Below is a small trained network, with its code and all its weights. Each question gives an input and a class and asks what happens when units are switched off, that is, made to give their printed mean instead of their output.

import numpy as np


def w(rows, s, z=0):
    codes = np.array(rows[::2]) - 128.0
    scale = np.full(codes.shape[1], s)
    scale[-1] = z or s
    return codes * scale


def norm(h):
    return h / np.sqrt((h * h).mean(-1, keepdims=True) + 1e-5)


def f(y):
    return np.maximum(y, 0)


def log_softmax(a):
    a = a - a.max(-1, keepdims=True)
    return a - np.log(np.exp(a).sum(-1, keepdims=True))


def net(x, mask):
    res = np.array(x, float).reshape(1, 4) / 4 @ E
    u = 0
    for l in range(4):
        y = f(norm(res) @ A[l][:, :-1].T + A[l][:, -1])
        res = res + np.where(mask[u : u + 8], y, B[l][:, -1]) @ B[l][:, :-1]
        u += 8
    return log_softmax(norm(res)[-1] @ U[:, :-1].T + U[:, -1])


A, B = {}, {}
E = w([
[136,159,104,134,110,35,79],'x0',
[127,90,135,153,196,237,1],'x1',
[114,164,243,122,81,87,172],'x2',
[140,16,63,148,16,80,153],'x3',
],0.0099)
A[0] = w([
[123,91,104,131,122,131,145,41],'0.n1',
[131,171,100,127,117,88,154,63],'0.n2',
[133,152,199,129,132,142,201,128],'0.n3',
[131,172,104,128,131,96,150,191],'0.n4',
[128,104,124,127,167,174,9,48],'0.n5',
[130,188,25,130,183,148,108,14],'0.n6',
[129,107,115,120,87,62,116,76],'0.n7',
[126,5,25,129,101,141,152,4],'0.n8',
],0.024,0.004)
B[0] = w([
[193,130,115,95,112,126,142,153],'0.n1',
[147,177,82,156,138,72,144,175],'0.n2',
[72,160,203,72,107,164,187,213],'0.n3',
[85,117,59,130,180,104,170,179],'0.n4',
[132,255,137,207,118,156,84,255],'0.n5',
[78,50,114,27,235,111,88,202],'0.n6',
[135,82,160,193,132,29,98,192],'0.n7',
[223,34,94,82,10,217,190,239],'0.n8',
],0.025,0.017)
A[1] = w([
[180,4,171,184,155,165,83,119],'1.n1',
[150,227,105,136,102,151,50,67],'1.n2',
[161,148,106,155,119,185,55,6],'1.n3',
[212,81,63,135,44,220,191,44],'1.n4',
[139,64,165,199,131,145,24,64],'1.n5',
[196,117,82,89,80,158,144,49],'1.n6',
[124,207,130,186,158,213,63,48],'1.n7',
[169,67,163,230,89,151,73,96],'1.n8',
],0.02,0.0024)
B[1] = w([
[156,177,172,70,72,107,84,170],'1.n1',
[137,157,147,210,125,181,80,211],'1.n2',
[122,160,151,172,113,152,179,184],'1.n3',
[203,1,192,98,109,121,138,252],'1.n4',
[152,232,145,47,104,94,147,157],'1.n5',
[159,75,184,125,115,144,112,196],'1.n6',
[163,211,114,187,159,164,94,234],'1.n7',
[95,111,132,49,167,90,62,178],'1.n8',
],0.026,0.018)
A[2] = w([
[80,70,99,172,97,170,101,93],'2.n1',
[105,67,98,164,89,171,137,77],'2.n2',
[111,130,43,165,71,177,75,36],'2.n3',
[124,56,161,138,67,136,126,13],'2.n4',
[138,57,39,105,124,161,107,83],'2.n5',
[149,74,83,120,71,160,114,3],'2.n6',
[160,118,4,103,37,186,173,29],'2.n7',
[131,107,64,45,243,142,79,82],'2.n8',
],0.019,0.0029)
B[2] = w([
[161,130,160,113,184,123,145,137],'2.n1',
[174,114,158,90,113,135,101,172],'2.n2',
[156,163,129,204,137,146,159,179],'2.n3',
[141,68,90,132,102,114,101,254],'2.n4',
[121,136,178,109,121,185,105,202],'2.n5',
[127,56,156,117,96,153,143,220],'2.n6',
[130,65,122,145,81,98,86,184],'2.n7',
[83,31,5,94,171,220,94,199],'2.n8',
],0.02,0.0081)
A[3] = w([
[152,83,40,202,90,50,218,76],'3.n1',
[159,106,125,251,150,38,138,71],'3.n2',
[134,108,226,104,94,204,251,123],'3.n3',
[125,129,44,210,91,27,115,89],'3.n4',
[141,124,135,91,103,165,117,1],'3.n5',
[156,167,89,94,156,125,156,63],'3.n6',
[137,149,86,148,145,147,202,111],'3.n7',
[92,156,108,160,46,29,50,112],'3.n8',
],0.019,0.0031)
B[3] = w([
[200,92,196,172,146,141,202,173],'3.n1',
[157,127,111,228,162,129,189,166],'3.n2',
[42,124,69,139,1,96,72,251],'3.n3',
[149,148,206,148,200,139,210,160],'3.n4',
[136,139,98,163,94,125,203,153],'3.n5',
[168,103,85,139,84,166,150,140],'3.n6',
[92,52,181,185,111,129,29,150],'3.n7',
[178,178,71,68,220,80,154,159],'3.n8',
],0.021,0.017)
U = w([
[8,159,144,123,41,103,165,154],'0',
[233,8,153,109,48,129,121,187],'1',
[147,237,136,210,146,219,62,174],'2',
[146,120,148,193,191,47,243,115],'3',
[164,181,148,55,134,39,88,2],'4',
[64,71,27,94,218,162,121,100],'5',
],0.015,0.0052)

Each question gives the input, the list of numbers given to net, and the class t.
The units are the neurons (one row each of A and B). Each row of codes is followed by its name. A weight is (code - 128) times the scale printed after its matrix; where a second scale follows, it is the last column's (A, B and U).
mask holds one flag per neuron, layer by layer. A switched-off neuron (its flag False) gives its mean, the last column of its row in B, instead of its output. The means were averaged over made-up inputs and are rounded, as every weight is.
A unit's drop is (log p(t) with every unit on - log p(t) with that unit switched off) / (log p(t) with every unit on - log p(t) with every unit switched off).
The circuit of an input: a set's keep is (log p(t) with only the set's units on - log p(t) with every unit switched off) / (log p(t) with every unit on - log p(t) with every unit switched off). Starting from the 12 units with the biggest drops (on a tie, the unit counted first), units are removed one at a time, each time the one whose removal leaves the highest keep (on an exact tie, the one counted first), for as long as the keep stays at least 0.8.
units of the circuit, in order: the units of the circuit, biggest drop first
k most important neurons: the k neurons with the biggest drops, biggest first
top k neurons in layer l: the k neurons of layer l with the biggest drops, biggest first
drop when u is switched off: that unit's drop, to one decimal
input [2,-2,-6,-5], class 5: units of the circuit, in order	0.n6
input [8,1,-3,-5], class 5: 3 most important neurons	0.n6; 2.n8; 0.n4
input [-2,-2,8,2], class 0: 2 most important neurons	0.n3; 0.n8
input [3,-8,3,-4], class 3: top 3 neurons in layer 0	0.n2; 0.n8; 0.n4
input [-5,-7,-3,-7], class 0: 3 most important neurons	0.n3; 1.n8; 1.n7
input [-3,0,1,-8], class 2: 3 most important neurons	0.n8; 1.n4; 0.n7
input [-4,-4,-2,-4], class 0: units of the circuit, in order	0.n3; 3.n3
input [8,-5,-3,-3], class 3: 2 most important neurons	0.n2; 0.n7
input [-7,-7,-2,-3], class 0: 2 most important neurons	0.n3; 0.n8
input [-7,3,6,3], class 0: 2 most important neurons	0.n8; 0.n5
input [-1,-6,4,0], class 0: top 3 neurons in layer 0	0.n3; 0.n8; 0.n5
input [-1,7,-4,2], class 2: 2 most important neurons	0.n5; 1.n7
input [1,-5,2,3], class 3: 2 most important neurons	0.n7; 0.n8
input [-7,3,4,-7], class 2: units of the circuit, in order	0.n8
input [7,3,4,-2], class 2: drop when 0.n8 is switched off	0.1
input [1,-4,7,-3], class 0: drop when 0.n3 is switched off	1.0
input [8,0,-3,-4], class 5: drop when 0.n6 is switched off	0.7
